Below is a small trained network, with its code and all its weights. Each question gives an input and a target symbol and asks what happens when units are switched off, that is, made to give their printed mean instead of their output.

import numpy as np


def w(rows, s, z=0):
    codes = np.array(rows[::2]) - 128.0
    scale = np.full(codes.shape[1], s)
    scale[-1] = z or s
    return codes * scale


def norm(h):
    return h / np.sqrt((h * h).mean(-1, keepdims=True) + 1e-5)


def f(y):
    return y / 2 * (1 + np.tanh(0.7978845608 * (y + 0.044715 * y**3)))


def softmax(a):
    e = np.exp(a - a.max(-1, keepdims=True))
    return e / e.sum(-1, keepdims=True)


def log_softmax(a):
    a = a - a.max(-1, keepdims=True)
    return a - np.log(np.exp(a).sum(-1, keepdims=True))


def net(x, mask):
    ids = ['Ψγδζηθμφ'.index(c) for c in x.split()]
    T = len(ids)
    res = E[ids] + P[:T]
    u = 0
    for l in range(2):
        r = norm(res)
        for j in range(2):
            rows = slice(4 * j, 4 * j + 4)
            q, k, v = (r @ M[l][rows].T for M in (Q, K, V))
            z = softmax(np.where(np.tri(T) > 0, q @ k.T / 4**0.5, -1e9)) @ v
            o = O[l][rows]
            res = res + np.where(mask[u + j], z, o[:, -1]) @ o[:, :-1]
        u += 2
        y = f(norm(res) @ A[l][:, :-1].T + A[l][:, -1])
        res = res + np.where(mask[u : u + 12], y, B[l][:, -1]) @ B[l][:, :-1]
        u += 12
    return log_softmax(norm(res)[-1] @ U[:, :-1].T + U[:, -1])


Q, K, V, O, A, B = {}, {}, {}, {}, {}, {}
E = w([
[137,150,89,171,201],'Ψ',
[156,65,92,158,114],'γ',
[127,117,157,99,207],'δ',
[37,97,108,108,247],'ζ',
[160,41,134,186,132],'η',
[250,147,151,182,117],'θ',
[183,111,136,197,163],'μ',
[177,144,181,106,205],'φ',
],0.012)
P = w([
[126,117,89,123,89],'0',
[139,146,210,172,194],'1',
[138,138,196,177,182],'2',
[140,3,101,50,162],'3',
[168,171,173,190,170],'4',
[52,178,160,228,14],'5',
],0.013)
Q[0] = w([
[118,186,68,36,162],'0.h1',
[173,155,104,181,142],'0.h1',
[205,171,246,174,125],'0.h1',
[153,55,167,192,164],'0.h1',
[253,145,227,134,134],'0.h2',
[159,181,146,158,202],'0.h2',
[139,215,151,111,49],'0.h2',
[169,165,144,248,144],'0.h2',
],0.0075)
K[0] = w([
[106,254,109,142,113],'0.h1',
[114,159,146,79,131],'0.h1',
[134,68,72,168,122],'0.h1',
[69,54,167,107,125],'0.h1',
[97,165,101,245,89],'0.h2',
[53,152,70,163,98],'0.h2',
[112,130,199,207,98],'0.h2',
[95,108,76,135,66],'0.h2',
],0.0081)
V[0] = w([
[225,184,49,146,163],'0.h1',
[85,73,66,234,199],'0.h1',
[151,95,56,107,135],'0.h1',
[106,35,91,54,54],'0.h1',
[83,97,211,160,254],'0.h2',
[157,91,168,58,146],'0.h2',
[129,30,182,183,79],'0.h2',
[167,170,34,120,219],'0.h2',
],0.0064)
O[0] = w([
[114,89,140,90,27,123],'0.h1',
[108,192,82,192,136,254],'0.h1',
[9,172,151,71,110,155],'0.h1',
[70,27,77,181,155,122],'0.h1',
[136,130,195,36,105,203],'0.h2',
[208,75,120,213,117,129],'0.h2',
[2,224,184,131,239,157],'0.h2',
[134,134,200,98,143,176],'0.h2',
],0.0053,0.0074)
A[0] = w([
[90,169,106,148,154,81],'0.n1',
[170,118,217,92,139,152],'0.n2',
[123,36,101,79,139,123],'0.n3',
[133,137,1,104,121,152],'0.n4',
[115,150,159,92,165,119],'0.n5',
[219,141,177,152,104,48],'0.n6',
[111,55,198,161,189,175],'0.n7',
[164,86,133,81,160,94],'0.n8',
[111,243,107,72,133,252],'0.n9',
[175,149,185,167,224,143],'0.n10',
[35,222,146,104,134,156],'0.n11',
[234,147,142,80,53,30],'0.n12',
],0.0086,0.003)
B[0] = w([
[164,128,195,135,141,156],'0.n1',
[159,147,122,172,112,168],'0.n2',
[68,50,104,191,116,156],'0.n3',
[72,71,102,101,89,132],'0.n4',
[160,193,176,140,43,161],'0.n5',
[136,139,95,39,102,136],'0.n6',
[202,253,174,148,119,247],'0.n7',
[145,56,94,197,88,144],'0.n8',
[93,28,153,207,71,166],'0.n9',
[164,238,51,43,92,254],'0.n10',
[214,77,87,179,83,204],'0.n11',
[79,81,133,149,18,123],'0.n12',
],0.0061,0.0078)
Q[1] = w([
[231,139,67,79,136],'1.h1',
[97,173,116,164,76],'1.h1',
[173,155,121,57,127],'1.h1',
[52,153,107,165,188],'1.h1',
[36,137,146,166,12],'1.h2',
[156,204,127,130,218],'1.h2',
[173,90,38,71,198],'1.h2',
[180,131,98,103,219],'1.h2',
],0.011)
K[1] = w([
[32,91,172,244,49],'1.h1',
[121,87,87,97,189],'1.h1',
[108,145,127,142,26],'1.h1',
[118,185,162,60,186],'1.h1',
[230,60,98,59,210],'1.h2',
[92,97,105,115,53],'1.h2',
[84,212,159,138,107],'1.h2',
[47,189,126,232,155],'1.h2',
],0.011)
V[1] = w([
[166,9,90,133,147],'1.h1',
[145,183,210,55,189],'1.h1',
[104,93,53,64,135],'1.h1',
[254,69,155,134,127],'1.h1',
[84,86,62,128,178],'1.h2',
[179,162,162,174,117],'1.h2',
[138,106,193,246,188],'1.h2',
[150,55,207,64,248],'1.h2',
],0.0079)
O[1] = w([
[116,76,144,67,74,183],'1.h1',
[193,197,152,135,102,15],'1.h1',
[88,127,137,137,53,131],'1.h1',
[145,149,220,75,176,90],'1.h1',
[176,66,50,119,42,255],'1.h2',
[51,151,191,108,144,76],'1.h2',
[2,138,32,48,130,220],'1.h2',
[187,182,54,21,178,84],'1.h2',
],0.0087,0.0047)
A[1] = w([
[126,53,82,226,119,248],'1.n1',
[174,226,175,147,102,104],'1.n2',
[77,132,155,116,148,20],'1.n3',
[100,47,140,50,196,229],'1.n4',
[120,78,97,81,86,128],'1.n5',
[122,144,51,72,167,175],'1.n6',
[81,151,180,229,202,23],'1.n7',
[110,8,155,164,54,9],'1.n8',
[153,77,156,173,136,154],'1.n9',
[94,26,194,124,103,254],'1.n10',
[149,130,127,37,151,71],'1.n11',
[158,95,66,104,133,99],'1.n12',
],0.012,0.0026)
B[1] = w([
[160,58,198,63,247,255],'1.n1',
[83,52,105,133,158,237],'1.n2',
[64,138,112,186,22,135],'1.n3',
[223,50,67,133,198,195],'1.n4',
[111,113,130,174,69,199],'1.n5',
[129,108,153,123,102,209],'1.n6',
[142,111,120,78,40,232],'1.n7',
[50,34,36,39,166,205],'1.n8',
[117,90,48,162,135,149],'1.n9',
[70,1,26,185,184,211],'1.n10',
[135,83,92,80,146,136],'1.n11',
[131,157,151,172,73,187],'1.n12',
],0.0088,0.0062)
U = w([
[73,54,90,122,117,130],'Ψ',
[218,124,121,178,195,81],'γ',
[178,157,136,2,164,24],'δ',
[206,147,102,112,39,147],'ζ',
[95,224,56,137,170,6],'η',
[124,121,214,215,105,119],'θ',
[36,167,179,119,83,202],'μ',
[143,178,215,91,153,255],'φ',
],0.0099,0.0014)

Each question gives the input, a string of symbols that net reads in full, and the target symbol t.
The units are the heads (4 rows each of Q, K, V and O) and the neurons (one row each of A and B). Each row of codes is followed by its name. A weight is (code - 128) times the scale printed after its matrix; where a second scale follows, it is the last column's (O, A, B and U).
mask holds one flag per unit, layer by layer, with each layer's heads first. A switched-off unit (its flag False) gives its mean, the last column of its rows in O or B, instead of its output. The means were averaged over made-up inputs and are rounded, as every weight is.
A unit's drop is (log p(t) with every unit on - log p(t) with that unit switched off) / (log p(t) with every unit on - log p(t) with every unit switched off).
top k neurons: the k neurons with the biggest drops, biggest first
k most important neurons of layer l: the k neurons of layer l with the biggest drops, biggest first
heads that matter: for each layer, one digit per head in row order, 1 if its drop is at least 0.15 and else 0, layers parted by /
drop of u: that unit's drop, to one decimal
input δ θ η, target δ: heads that matter -> 10 / 10
input η η ζ ζ ζ Ψ, target ζ: heads that matter -> 00 / 01
input φ θ ζ η δ, target φ: heads that matter -> 00 / 01
input η η ζ θ η Ψ, target θ: heads that matter -> 00 / 11
input η γ ζ δ η ζ, target δ: heads that matter -> 00 / 11
input ζ γ φ γ ζ μ, target γ: heads that matter -> 00 / 11
input ζ η γ η, target γ: top 3 neurons -> [0.n11, 0.n3, 0.n10]
input μ ζ φ, target μ: heads that matter -> 01 / 01
input μ θ η η ζ, target μ: 2 most important neurons of layer 0 -> [0.n10, 0.n11]
input γ ζ φ η γ, target γ: heads that matter -> 01 / 11
input ζ η ζ δ μ μ, target δ: 3 most important neurons of layer 0 -> [0.n3, 0.n11, 0.n8]
input θ μ φ ζ η, target θ: 2 most important neurons of layer 0 -> [0.n12, 0.n10]
input ζ γ θ, target ζ: heads that matter -> 00 / 00
input ζ θ η ζ, target γ: heads that matter -> 00 / 10
input γ φ ζ φ θ θ, target φ: heads that matter -> 00 / 11
input δ ζ γ ζ γ, target δ: heads that matter -> 10 / 10
input ζ ζ ζ η Ψ μ, target η: heads that matter -> 00 / 11
input γ ζ η Ψ ζ θ, target Ψ: top 2 neurons -> [0.n8, 0.n3]
input δ η θ, target δ: top 2 neurons -> [0.n10, 0.n3]
input ζ η ζ ζ, target δ: top neuron -> [1.n7]
input ζ μ γ, target ζ: heads that matter -> 00 / 00
input γ μ Ψ δ η μ, target δ: top neuron -> [0.n11]
input ζ ζ γ γ η, target ζ: top 2 neurons -> [0.n10, 0.n7]
input μ ζ η η γ η, target η: most important neuron of layer 0 -> [0.n3]
input θ Ψ ζ γ γ Ψ, target γ: drop of 1.n10 -> 0.0
input μ ζ ζ ζ η, target μ: drop of 1.h2 -> 0.9
input ζ δ ζ η μ, target ζ: drop of 0.n10 -> 1.1
